Below are the code and all the weights of a small trained network. Each question names an input and a class and asks about switching units off, where a switched-off unit gives its printed mean instead of its output.

import numpy as np


def w(rows, s, z=0):
    codes = np.array(rows[::2]) - 128.0
    scale = np.full(codes.shape[1], s)
    scale[-1] = z or s
    return codes * scale


def norm(h):
    return h / np.sqrt((h * h).mean(-1, keepdims=True) + 1e-5)


def f(y):
    return np.maximum(y, 0)


def log_softmax(a):
    a = a - a.max(-1, keepdims=True)
    return a - np.log(np.exp(a).sum(-1, keepdims=True))


def net(x, mask):
    res = np.array(x, float).reshape(1, 8) / 4 @ E
    u = 0
    for l in range(2):
        y = f(norm(res) @ A[l][:, :-1].T + A[l][:, -1])
        res = res + np.where(mask[u : u + 13], y, B[l][:, -1]) @ B[l][:, :-1]
        u += 13
    return log_softmax(norm(res)[-1] @ U[:, :-1].T + U[:, -1])


A, B = {}, {}
E = w([
[127,125,125,124,127,128,127,129,127,123,126],'x0',
[159,140,156,97,81,45,157,52,136,75,199],'x1',
[145,177,217,67,98,165,82,141,82,139,114],'x2',
[80,161,104,110,140,174,159,161,116,47,174],'x3',
[114,113,130,167,80,198,53,88,205,120,192],'x4',
[146,138,169,112,226,147,119,61,174,47,39],'x5',
[133,65,136,89,183,159,139,102,85,153,181],'x6',
[254,165,83,134,191,110,67,190,151,123,181],'x7',
],0.0061)
A[0] = w([
[129,31,2,216,168,93,197,101,185,116,126,2],'0.n0',
[139,69,149,152,124,73,41,67,155,211,85,51],'0.n1',
[125,238,79,164,59,109,83,147,153,107,45,61],'0.n2',
[74,162,99,118,151,210,179,206,146,59,169,82],'0.n3',
[127,95,142,169,163,108,78,132,139,236,59,150],'0.n4',
[163,180,229,75,80,201,36,134,45,119,108,50],'0.n5',
[137,74,133,71,177,161,131,71,80,181,181,29],'0.n6',
[153,63,110,79,184,149,156,68,80,140,202,52],'0.n7',
[167,119,132,150,137,162,56,132,181,118,190,102],'0.n8',
[123,41,94,100,198,197,108,133,72,174,136,129],'0.n9',
[197,76,165,161,111,46,90,75,139,246,66,28],'0.n10',
[122,185,106,137,47,69,150,170,217,106,60,68],'0.n11',
[35,125,183,148,97,163,170,65,124,148,126,86],'0.n12',
],0.0065)
B[0] = w([
[67,181,165,2,158,76,127,180,223,180,137,197],'0.n0',
[137,115,113,102,116,171,166,130,134,56,176,178],'0.n1',
[99,74,203,170,178,145,121,141,117,137,181,188],'0.n2',
[137,162,133,103,92,184,157,151,112,69,125,209],'0.n3',
[110,174,120,129,116,195,137,160,106,96,101,255],'0.n4',
[75,123,111,80,163,91,153,147,219,168,155,230],'0.n5',
[116,115,223,180,145,100,104,166,124,106,145,161],'0.n6',
[108,132,181,219,122,105,125,156,152,104,136,176],'0.n7',
[119,72,93,139,80,136,96,98,146,132,95,202],'0.n8',
[95,143,168,188,121,127,109,167,134,119,112,246],'0.n9',
[137,127,104,94,114,175,239,183,144,21,190,195],'0.n10',
[89,85,205,182,176,130,114,141,97,133,172,189],'0.n11',
[126,69,101,121,76,103,141,105,120,142,68,221],'0.n12',
],0.0086,0.0044)
A[1] = w([
[119,128,61,128,88,99,132,174,128,174,171,19],'1.n0',
[141,89,129,161,68,145,145,187,72,197,149,92],'1.n1',
[147,173,116,106,170,72,163,161,65,157,81,46],'1.n2',
[154,155,210,42,108,159,110,138,121,180,142,21],'1.n3',
[175,147,141,127,93,53,126,46,113,124,184,5],'1.n4',
[254,143,75,139,168,124,64,155,141,126,162,29],'1.n5',
[171,99,170,131,216,173,125,69,182,79,31,72],'1.n6',
[78,122,141,139,87,188,129,122,169,109,156,121],'1.n7',
[137,129,155,145,171,74,208,177,53,139,95,49],'1.n8',
[137,148,139,85,131,142,164,156,75,51,150,71],'1.n9',
[183,149,124,147,180,116,92,181,161,119,180,90],'1.n10',
[135,131,154,104,118,52,165,62,141,91,190,135],'1.n11',
[147,168,112,93,154,147,96,159,109,125,153,108],'1.n12',
],0.0089,0.0029)
B[1] = w([
[157,190,137,91,209,83,130,68,128,109,129,174],'1.n0',
[181,219,120,119,207,80,127,47,67,95,136,210],'1.n1',
[165,59,92,129,83,156,19,60,210,147,158,178],'1.n2',
[71,125,63,109,169,57,207,166,253,123,155,168],'1.n3',
[127,169,109,139,209,219,85,200,87,141,32,161],'1.n4',
[56,91,154,98,51,113,228,64,86,155,43,165],'1.n5',
[176,206,88,124,118,45,137,116,34,183,235,222],'1.n6',
[237,91,125,125,147,88,112,124,122,132,116,255],'1.n7',
[186,67,132,144,86,143,39,95,193,138,161,222],'1.n8',
[165,113,90,153,86,171,137,111,164,97,171,213],'1.n9',
[34,64,183,113,83,121,192,97,70,129,91,200],'1.n10',
[96,175,108,161,169,227,94,227,110,169,60,216],'1.n11',
[82,112,142,138,100,120,163,95,119,104,40,166],'1.n12',
],0.0073,0.0068)
U = w([
[73,138,133,67,152,86,154,155,213,158,144,254],'0',
[90,66,150,110,73,114,178,63,59,141,44,86],'1',
[165,136,114,120,92,190,180,150,127,59,173,155],'2',
[165,225,110,124,166,79,109,75,50,151,181,105],'3',
[121,170,126,151,167,217,74,193,94,149,51,74],'4',
[113,87,250,197,153,107,95,153,111,120,182,65],'5',
[179,63,93,130,83,147,17,71,178,149,142,112],'6',
],0.013,0.0033)

Each question gives the input, the list of numbers given to net, and the class t.
The units are the neurons (one row each of A and B). Each row of codes is followed by its name. A weight is (code - 128) times the scale printed after its matrix; where a second scale follows, it is the last column's (A, B and U).
mask holds one flag per neuron, layer by layer. A switched-off neuron (its flag False) gives its mean, the last column of its row in B, instead of its output. The means were averaged over made-up inputs and are rounded, as every weight is.
A unit's drop is (log p(t) with every unit on - log p(t) with that unit switched off) / (log p(t) with every unit on - log p(t) with every unit switched off).
The circuit of an input: a set's keep is (log p(t) with only the set's units on - log p(t) with every unit switched off) / (log p(t) with every unit on - log p(t) with every unit switched off). Starting from the 12 units with the biggest drops (on a tie, the unit counted first), units are removed one at a time, each time the one whose removal leaves the highest keep (on an exact tie, the one counted first), for as long as the keep stays at least 0.8.
circuit, biggest first: the units of the circuit, biggest drop first
most important unit: the unit with the biggest drop
top k neurons: the k neurons with the biggest drops, biggest first
k most important neurons of layer l: the k neurons of layer l with the biggest drops, biggest first
input [8,-6,1,5,7,1,-6,-5], class 6: circuit, biggest first : [1.n7]
input [3,-1,-1,-5,5,-4,-4,1], class 2: top 2 neurons : [0.n10 0.n1]
input [5,-7,7,-5,-3,5,-7,4], class 0: circuit, biggest first : [0.n5 1.n3]
input [-7,-2,-2,8,-5,5,1,-3], class 2: circuit, biggest first : [0.n3 1.n9]
input [1,-4,-2,0,-7,6,-8,-2], class 5: circuit, biggest first : [0.n11 0.n2]
input [1,4,-2,-3,-6,-6,-3,7], class 1: 3 most important neurons of layer 1 : [1.n5 1.n10 1.n6]
input [-8,1,7,7,8,-4,-7,-6], class 6: top 2 neurons : [1.n7 0.n0]
input [-7,-6,3,7,4,4,-6,-6], class 2: circuit, biggest first : [0.n3 1.n11]
input [-7,8,7,-2,-4,-6,2,-5], class 4: circuit, biggest first : [1.n11 1.n4]
input [5,7,-3,1,0,5,-6,8], class 1: circuit, biggest first : [1.n5 1.n10]
input [-7,5,-6,3,-7,1,-5,6], class 6: circuit, biggest first : [1.n2 1.n8]
input [1,5,5,6,5,-8,-1,-8], class 1: top 3 neurons : [0.n12 1.n6 0.n10]
input [-2,-2,-4,-2,-7,1,-4,-6], class 6: 2 most important neurons of layer 1 : [1.n8 1.n2]
input [-4,-5,4,-2,4,6,-5,-1], class 3: most important unit : 1.n6
input [5,7,0,5,8,-7,-4,-8], class 1: top 2 neurons : [0.n12 1.n8]
input [-8,4,-4,-7,7,6,-5,0], class 2: circuit, biggest first : [0.n10 0.n1]
input [1,-4,6,3,-8,-5,6,2], class 6: circuit, biggest first : [1.n8 1.n2]
input [-3,6,-7,0,-1,-8,4,-7], class 3: 3 most important neurons of layer 1 : [1.n1 1.n0 1.n10]
input [8,2,0,3,5,-8,-6,-7], class 3: top 2 neurons : [1.n1 1.n10]
input [-6,1,-7,0,-8,-4,-3,2], class 6: most important unit : 1.n2
